Below are the code and all the weights of a small trained network. Each question names an input and a target symbol and asks about switching units off, where a switched-off unit gives its printed mean instead of its output.

import numpy as np


def w(rows, s, z=0):
    codes = np.array(rows[::2]) - 128.0
    scale = np.full(codes.shape[1], s)
    scale[-1] = z or s
    return codes * scale


def f(y):
    return y / 2 * (1 + np.tanh(0.7978845608 * (y + 0.044715 * y**3)))


def softmax(a):
    e = np.exp(a - a.max(-1, keepdims=True))
    return e / e.sum(-1, keepdims=True)


def log_softmax(a):
    a = a - a.max(-1, keepdims=True)
    return a - np.log(np.exp(a).sum(-1, keepdims=True))


def net(x, mask):
    ids = ['αβγδεζηλμξσ'.index(c) for c in x.split()]
    T = len(ids)
    res = E[ids] + P[:T]
    u = 0
    for l in range(3):
        r = res
        for j in range(2):
            rows = slice(3 * j, 3 * j + 3)
            q, k, v = (r @ M[l][rows].T for M in (Q, K, V))
            z = softmax(np.where(np.tri(T) > 0, q @ k.T / 3**0.5, -1e9)) @ v
            o = O[l][rows]
            res = res + np.where(mask[u + j], z, o[:, -1]) @ o[:, :-1]
        u += 2
        y = f(res @ A[l][:, :-1].T + A[l][:, -1])
        res = res + np.where(mask[u : u + 4], y, B[l][:, -1]) @ B[l][:, :-1]
        u += 4
    return log_softmax(res[-1] @ U[:, :-1].T + U[:, -1])


Q, K, V, O, A, B = {}, {}, {}, {}, {}, {}
E = w([
[44,98,171],'α',
[235,216,171],'β',
[220,146,78],'γ',
[170,254,215],'δ',
[165,41,101],'ε',
[176,84,146],'ζ',
[152,144,118],'η',
[136,191,62],'λ',
[156,196,77],'μ',
[148,114,130],'ξ',
[87,190,203],'σ',
],0.019)
P = w([
[156,52,252],'0',
[165,19,254],'1',
[189,49,187],'2',
[197,52,145],'3',
[195,54,115],'4',
[193,61,74],'5',
[192,52,64],'6',
[194,49,48],'7',
[193,43,27],'8',
[173,80,18],'9',
],0.0029)
Q[0] = w([
[177,87,23],'0.h1',
[182,68,66],'0.h1',
[169,210,1],'0.h1',
[127,152,142],'0.h2',
[136,165,174],'0.h2',
[160,100,197],'0.h2',
],0.0082)
K[0] = w([
[129,36,146],'0.h1',
[153,128,1],'0.h1',
[202,163,79],'0.h1',
[122,133,166],'0.h2',
[133,77,161],'0.h2',
[113,188,176],'0.h2',
],0.013)
V[0] = w([
[141,94,168],'0.h1',
[63,254,136],'0.h1',
[32,119,104],'0.h1',
[217,66,167],'0.h2',
[122,186,115],'0.h2',
[123,153,98],'0.h2',
],0.0093)
O[0] = w([
[135,108,117,156],'0.h1',
[89,98,227,227],'0.h1',
[140,183,130,3],'0.h1',
[132,33,1,164],'0.h2',
[96,185,187,168],'0.h2',
[88,100,175,107],'0.h2',
],0.0072,0.0034)
A[0] = w([
[123,67,163,113],'0.n1',
[67,124,129,96],'0.n2',
[174,93,86,121],'0.n3',
[146,8,152,252],'0.n4',
],0.011,0.005)
B[0] = w([
[142,196,146,157],'0.n1',
[99,22,102,146],'0.n2',
[113,14,131,231],'0.n3',
[59,255,145,253],'0.n4',
],0.0081,0.0053)
Q[1] = w([
[168,149,185],'1.h1',
[138,65,253],'1.h1',
[50,150,170],'1.h1',
[66,100,57],'1.h2',
[67,106,131],'1.h2',
[197,138,111],'1.h2',
],0.013)
K[1] = w([
[155,156,151],'1.h1',
[174,73,75],'1.h1',
[181,80,172],'1.h1',
[93,104,93],'1.h2',
[88,96,210],'1.h2',
[255,186,96],'1.h2',
],0.01)
V[1] = w([
[139,139,131],'1.h1',
[237,155,136],'1.h1',
[162,148,72],'1.h1',
[33,226,33],'1.h2',
[232,1,35],'1.h2',
[215,65,167],'1.h2',
],0.0076)
O[1] = w([
[242,146,236,129],'1.h1',
[94,14,170,113],'1.h1',
[243,9,214,99],'1.h1',
[1,172,229,126],'1.h2',
[152,188,248,2],'1.h2',
[247,111,149,107],'1.h2',
],0.0032,0.0098)
A[1] = w([
[199,82,165,120],'1.n1',
[128,237,197,180],'1.n2',
[55,23,1,2],'1.n3',
[13,175,219,95],'1.n4',
],0.0069,0.0052)
B[1] = w([
[142,144,60,131],'1.n1',
[161,252,253,207],'1.n2',
[222,173,80,147],'1.n3',
[96,96,212,254],'1.n4',
],0.006,0.0056)
Q[2] = w([
[171,153,17],'2.h1',
[1,152,83],'2.h1',
[105,44,20],'2.h1',
[139,147,208],'2.h2',
[208,111,127],'2.h2',
[86,89,181],'2.h2',
],0.0071)
K[2] = w([
[254,156,60],'2.h1',
[144,153,239],'2.h1',
[87,207,54],'2.h1',
[138,169,159],'2.h2',
[94,67,119],'2.h2',
[179,133,232],'2.h2',
],0.0081)
V[2] = w([
[71,50,164],'2.h1',
[113,71,56],'2.h1',
[186,110,214],'2.h1',
[1,121,19],'2.h2',
[58,23,103],'2.h2',
[164,67,245],'2.h2',
],0.0085)
O[2] = w([
[115,167,42,205],'2.h1',
[85,138,170,2],'2.h1',
[161,189,192,166],'2.h1',
[60,75,110,69],'2.h2',
[118,207,80,31],'2.h2',
[148,150,2,184],'2.h2',
],0.0057)
A[2] = w([
[168,97,226,1],'2.n1',
[152,178,26,103],'2.n2',
[196,137,128,126],'2.n3',
[247,86,72,25],'2.n4',
],0.012,0.0025)
B[2] = w([
[236,151,46,251],'2.n1',
[93,224,96,192],'2.n2',
[110,36,40,246],'2.n3',
[17,63,254,246],'2.n4',
],0.007,0.0025)
U = w([
[135,116,141,172],'α',
[55,128,131,4],'β',
[128,118,122,101],'γ',
[135,181,235,246],'δ',
[107,52,140,76],'ε',
[196,162,115,76],'ζ',
[168,83,146,201],'η',
[133,179,43,108],'λ',
[120,75,8,234],'μ',
[141,130,102,92],'ξ',
[125,157,73,6],'σ',
],0.013,0.0025)

Each question gives the input, a string of symbols that net reads in full, and the target symbol t.
The units are the heads (3 rows each of Q, K, V and O) and the neurons (one row each of A and B). Each row of codes is followed by its name. A weight is (code - 128) times the scale printed after its matrix; where a second scale follows, it is the last column's (O, A, B and U).
mask holds one flag per unit, layer by layer, with each layer's heads first. A switched-off unit (its flag False) gives its mean, the last column of its rows in O or B, instead of its output. The means were averaged over made-up inputs and are rounded, as every weight is.
A unit's drop is (log p(t) with every unit on - log p(t) with that unit switched off) / (log p(t) with every unit on - log p(t) with every unit switched off).
The circuit of an input: a set's keep is (log p(t) with only the set's units on - log p(t) with every unit switched off) / (log p(t) with every unit on - log p(t) with every unit switched off). Starting from the 12 units with the biggest drops (on a tie, the unit counted first), units are removed one at a time, each time the one whose removal leaves the highest keep (on an exact tie, the one counted first), for as long as the keep stays at least 0.8.
circuit, biggest first: the units of the circuit, biggest drop first
unit that matters most: the unit with the biggest drop
top k neurons: the k neurons with the biggest drops, biggest first
k most important neurons of layer l: the k neurons of layer l with the biggest drops, biggest first
which heads matter: for each layer, one digit per head in row order, 1 if its drop is at least 0.15 and else 0, layers parted by /
input σ γ γ σ σ η ζ λ λ η, target δ: circuit, biggest first => 1.h2; 2.h2; 1.h1; 0.h1
input λ α ζ γ, target ε: top 2 neurons => 2.n4; 0.n3
input ξ ζ ζ, target μ: circuit, biggest first => 0.h2
input α α η σ σ δ σ ζ, target λ: circuit, biggest first => 0.n4; 0.h1; 2.h2
input σ σ μ ζ η λ μ, target δ: circuit, biggest first => 2.h2; 1.h2; 1.h1; 1.n2
input ζ λ β λ ζ, target δ: which heads matter => 01 / 01 / 00
input λ λ γ, target ε: which heads matter => 10 / 00 / 00
input η δ δ λ ζ λ λ λ ξ, target δ: top 2 neurons => 0.n4; 0.n3
input α β σ ξ α, target δ: circuit, biggest first => 0.n4; 1.n4
input ε σ σ ζ σ ξ, target λ: which heads matter => 00 / 11 / 00
input α λ α η λ δ, target ζ: which heads matter => 10 / 00 / 00
input σ σ σ η, target λ: top 4 neurons => 2.n2; 0.n3; 0.n2; 1.n4
input λ ζ ζ, target μ: 2 most important neurons of layer 1 => 1.n2; 1.n4
input λ λ μ, target δ: circuit, biggest first => 0.h2
input ζ σ ζ, target λ: which heads matter => 10 / 01 / 00
input α σ δ ζ δ α, target δ: circuit, biggest first => 0.n4; 0.n3
input σ λ ζ, target δ: which heads matter => 00 / 11 / 01
input λ σ η, target λ: 2 most important neurons of layer 1 => 1.n4; 1.n3
input ξ α ζ η β, target η: top 4 neurons => 2.n4; 0.n4; 2.n1; 2.n3
input η λ λ, target δ: unit that matters most => 0.h2
input σ ζ α ξ λ σ λ ξ λ λ, target δ: 2 most important neurons of layer 0 => 0.n3; 0.n2
